Here is a tiny trained network, its code and every weight. The questions are about switching its units off for an input and a target symbol, where a switched-off unit gives its printed mean instead of its output.

import numpy as np


def w(rows, s, z=0):
    codes = np.array(rows[::2]) - 128.0
    scale = np.full(codes.shape[1], s)
    scale[-1] = z or s
    return codes * scale


def f(y):
    return np.maximum(y, 0)


def softmax(a):
    e = np.exp(a - a.max(-1, keepdims=True))
    return e / e.sum(-1, keepdims=True)


def log_softmax(a):
    a = a - a.max(-1, keepdims=True)
    return a - np.log(np.exp(a).sum(-1, keepdims=True))


def net(x, mask):
    ids = ['αβγδεζηθλξσφψω'.index(c) for c in x.split()]
    T = len(ids)
    res = E[ids] + P[:T]
    r = res
    for j in range(3):
        rows = slice(4 * j, 4 * j + 4)
        q, k, v = (r @ M[0][rows].T for M in (Q, K, V))
        z = softmax(np.where(np.tri(T) > 0, q @ k.T / 4**0.5, -1e9)) @ v
        o = O[0][rows]
        res = res + np.where(mask[j], z, o[:, -1]) @ o[:, :-1]
    y = f(res @ A[0][:, :-1].T + A[0][:, -1])
    res = res + np.where(mask[3:27], y, B[0][:, -1]) @ B[0][:, :-1]
    return log_softmax(res[-1] @ U[:, :-1].T + U[:, -1])


Q, K, V, O, A, B = {}, {}, {}, {}, {}, {}
E = w([
[157,88,182,136,149,217],'α',
[91,67,83,141,133,192],'β',
[254,117,104,198,88,129],'γ',
[122,118,123,93,155,168],'δ',
[214,186,134,176,119,65],'ε',
[97,124,63,213,158,142],'ζ',
[110,101,67,103,35,118],'η',
[102,38,112,131,115,121],'θ',
[115,163,92,117,73,119],'λ',
[199,140,138,118,77,138],'ξ',
[192,137,99,199,141,197],'σ',
[144,86,176,81,102,96],'φ',
[181,114,181,140,137,108],'ψ',
[48,118,15,111,79,127],'ω',
],0.015)
P = w([
[246,113,58,41,202,134],'0',
[111,72,123,230,29,180],'1',
[101,188,144,35,98,157],'2',
[140,82,112,140,213,83],'3',
[114,61,129,249,11,171],'4',
[105,190,142,43,110,181],'5',
[133,84,117,130,218,73],'6',
],0.011)
Q[0] = w([
[158,84,124,185,40,168],'H0',
[155,119,120,95,122,80],'H0',
[117,154,197,135,90,187],'H0',
[96,131,156,211,92,91],'H0',
[158,76,137,119,178,99],'H1',
[123,92,75,47,140,131],'H1',
[138,169,132,197,22,150],'H1',
[163,79,131,144,70,150],'H1',
[123,68,186,180,168,55],'H2',
[159,185,83,84,181,78],'H2',
[145,81,123,180,3,139],'H2',
[76,175,175,91,107,156],'H2',
],0.011)
K[0] = w([
[237,151,61,60,136,175],'H0',
[149,149,163,172,102,54],'H0',
[112,100,131,29,116,215],'H0',
[151,34,37,43,186,102],'H0',
[155,110,230,126,181,141],'H1',
[40,94,172,51,177,225],'H1',
[201,115,16,113,50,103],'H1',
[207,93,128,34,114,92],'H1',
[172,2,103,182,158,67],'H2',
[74,190,217,223,69,68],'H2',
[188,111,83,72,105,160],'H2',
[30,63,196,63,80,216],'H2',
],0.0076)
V[0] = w([
[121,129,182,41,184,158],'H0',
[32,126,67,100,124,54],'H0',
[139,35,78,249,157,83],'H0',
[83,2,119,123,155,132],'H0',
[226,120,174,115,133,191],'H1',
[133,50,131,145,139,142],'H1',
[129,139,124,188,113,182],'H1',
[84,140,188,155,110,219],'H1',
[137,157,9,144,100,235],'H2',
[65,209,80,116,227,115],'H2',
[179,213,82,192,136,63],'H2',
[69,166,132,74,107,111],'H2',
],0.0086)
O[0] = w([
[148,111,138,80,98,211,102],'H0',
[107,113,70,183,169,147,44],'H0',
[98,118,141,132,173,83,176],'H0',
[92,31,167,137,169,138,145],'H0',
[140,126,163,211,129,160,218],'H1',
[109,144,159,142,138,80,169],'H1',
[111,110,176,155,103,138,136],'H1',
[84,127,200,95,119,161,66],'H1',
[63,102,103,178,81,111,255],'H2',
[2,205,108,133,167,187,70],'H2',
[141,201,73,196,122,97,138],'H2',
[89,109,73,68,118,199,63],'H2',
],0.0092,0.0072)
A[0] = w([
[113,113,133,135,215,77,72],'N0',
[102,100,101,6,133,98,106],'N1',
[103,113,97,120,167,169,108],'N2',
[179,128,92,143,103,144,79],'N3',
[99,175,124,81,84,113,19],'N4',
[130,153,106,158,151,101,43],'N5',
[72,120,149,125,83,132,103],'N6',
[118,159,187,108,168,178,224],'N7',
[150,147,180,159,95,109,184],'N8',
[121,107,163,123,109,75,238],'N9',
[103,191,115,157,96,125,140],'N10',
[125,120,186,96,91,169,52],'N11',
[161,114,118,162,105,140,233],'N12',
[175,177,162,61,155,127,202],'N13',
[79,120,159,166,89,198,245],'N14',
[91,142,149,142,79,106,162],'N15',
[160,164,171,114,22,134,55],'N16',
[147,157,166,149,168,127,165],'N17',
[63,144,158,148,78,187,65],'N18',
[101,111,91,72,65,77,169],'N19',
[86,169,129,57,184,129,3],'N20',
[84,116,199,55,121,163,61],'N21',
[166,79,117,186,98,111,201],'N22',
[96,133,133,101,138,95,110],'N23',
],0.011,0.0037)
B[0] = w([
[152,132,13,64,98,192,169],'N0',
[203,103,124,231,99,85,153],'N1',
[136,60,130,85,114,235,139],'N2',
[102,135,106,66,90,78,169],'N3',
[194,3,183,48,154,235,138],'N4',
[145,12,116,177,190,112,155],'N5',
[202,97,150,124,203,82,156],'N6',
[45,169,102,144,85,162,144],'N7',
[102,126,117,130,135,161,204],'N8',
[132,193,152,155,167,154,195],'N9',
[137,147,51,160,164,218,159],'N10',
[115,38,45,153,148,112,156],'N11',
[77,142,148,65,98,132,202],'N12',
[62,251,183,195,184,190,149],'N13',
[144,205,71,39,222,56,189],'N14',
[234,154,167,128,198,192,167],'N15',
[170,91,113,164,116,210,190],'N16',
[46,88,158,109,158,148,155],'N17',
[188,136,52,127,185,60,162],'N18',
[71,155,220,162,158,137,167],'N19',
[80,100,152,14,26,131,133],'N20',
[86,137,81,227,43,63,156],'N21',
[72,128,191,71,97,106,254],'N22',
[171,142,109,80,103,102,139],'N23',
],0.0057,0.019)
U = w([
[229,10,131,170,125,152,2],'α',
[157,107,170,151,141,28,159],'β',
[85,111,172,248,78,146,46],'γ',
[234,127,120,91,169,150,131],'δ',
[105,107,83,209,67,167,89],'ε',
[146,194,121,172,180,98,142],'ζ',
[2,129,130,93,15,86,122],'η',
[17,98,236,129,149,174,200],'θ',
[110,203,92,105,87,129,205],'λ',
[155,164,143,107,45,139,182],'ξ',
[156,191,182,160,165,158,119],'σ',
[100,61,142,51,88,169,120],'φ',
[136,116,156,115,109,207,165],'ψ',
[104,100,93,176,147,103,125],'ω',
],0.0082,0.004)

Each question gives the input, a string of symbols that net reads in full, and the target symbol t.
The units are the heads (4 rows each of Q, K, V and O) and the neurons (one row each of A and B). Each row of codes is followed by its name. A weight is (code - 128) times the scale printed after its matrix; where a second scale follows, it is the last column's (O, A, B and U).
mask holds one flag per unit, heads first, then neurons. A switched-off unit (its flag False) gives its mean, the last column of its rows in O or B, instead of its output. The means were averaged over made-up inputs and are rounded, as every weight is.
A unit's drop is (log p(t) with every unit on - log p(t) with that unit switched off) / (log p(t) with every unit on - log p(t) with every unit switched off).
The circuit of an input: a set's keep is (log p(t) with only the set's units on - log p(t) with every unit switched off) / (log p(t) with every unit on - log p(t) with every unit switched off). Starting from the 12 units with the biggest drops (on a tie, the unit counted first), units are removed one at a time, each time the one whose removal leaves the highest keep (on an exact tie, the one counted first), for as long as the keep stays at least 0.8.
circuit, biggest first: the units of the circuit, biggest drop first
top k neurons: the k neurons with the biggest drops, biggest first
which heads matter: for each layer, one digit per head in row order, 1 if its drop is at least 0.15 and else 0, layers parted by /
input φ γ θ σ γ ψ, target θ: which heads matter : 011
input θ η ω φ φ, target θ: circuit, biggest first : (H0 N22)
input η ζ λ γ ζ θ δ, target ω: circuit, biggest first : (H0 N0)
input φ η φ η α γ ε, target ζ: circuit, biggest first : (H2)
input θ λ θ β ζ, target θ: circuit, biggest first : (H0 N22)
input α ω ζ γ ψ, target α: circuit, biggest first : (H0 N16)
input ζ ξ γ α α β, target ω: top 3 neurons : (N21 N11 N22)
input β ξ η, target α: which heads matter : 001
input ω α λ λ σ α ξ, target θ: circuit, biggest first : (H1 N18)
input θ η δ θ, target α: circuit, biggest first : (H2 H0 N0)
input φ σ θ, target β: top 2 neurons : (N1 N16)
input β γ η λ, target β: circuit, biggest first : (H2 H0)
input ε α ξ, target ψ: which heads matter : 100
input α γ θ σ α, target α: top 3 neurons : (N11 N16 N18)
input θ β θ λ δ α η, target θ: top neuron : (N18)
input γ α ε α α α, target ε: top 2 neurons : (N21 N11)
input φ ψ α η ξ γ, target ξ: circuit, biggest first : (H0 N3 N5)
input θ γ η α, target θ: circuit, biggest first : (H1 N17)
input ω α β λ λ δ, target η: which heads matter : 011
input γ θ ζ, target ζ: which heads matter : 011
input α η φ γ δ, target α: circuit, biggest first : (H0 N11 N16 H2)
input θ β θ λ ε, target θ: which heads matter : 100
input δ γ γ ω, target β: which heads matter : 101
input ξ λ σ γ, target β: which heads matter : 001
input α γ γ σ η, target α: top 2 neurons : (N16 N11)
input β α φ δ ζ, target β: which heads matter : 100
input α α φ, target γ: top 2 neurons : (N21 N13)
input η β δ ζ φ, target η: top 2 neurons : (N22 N12)
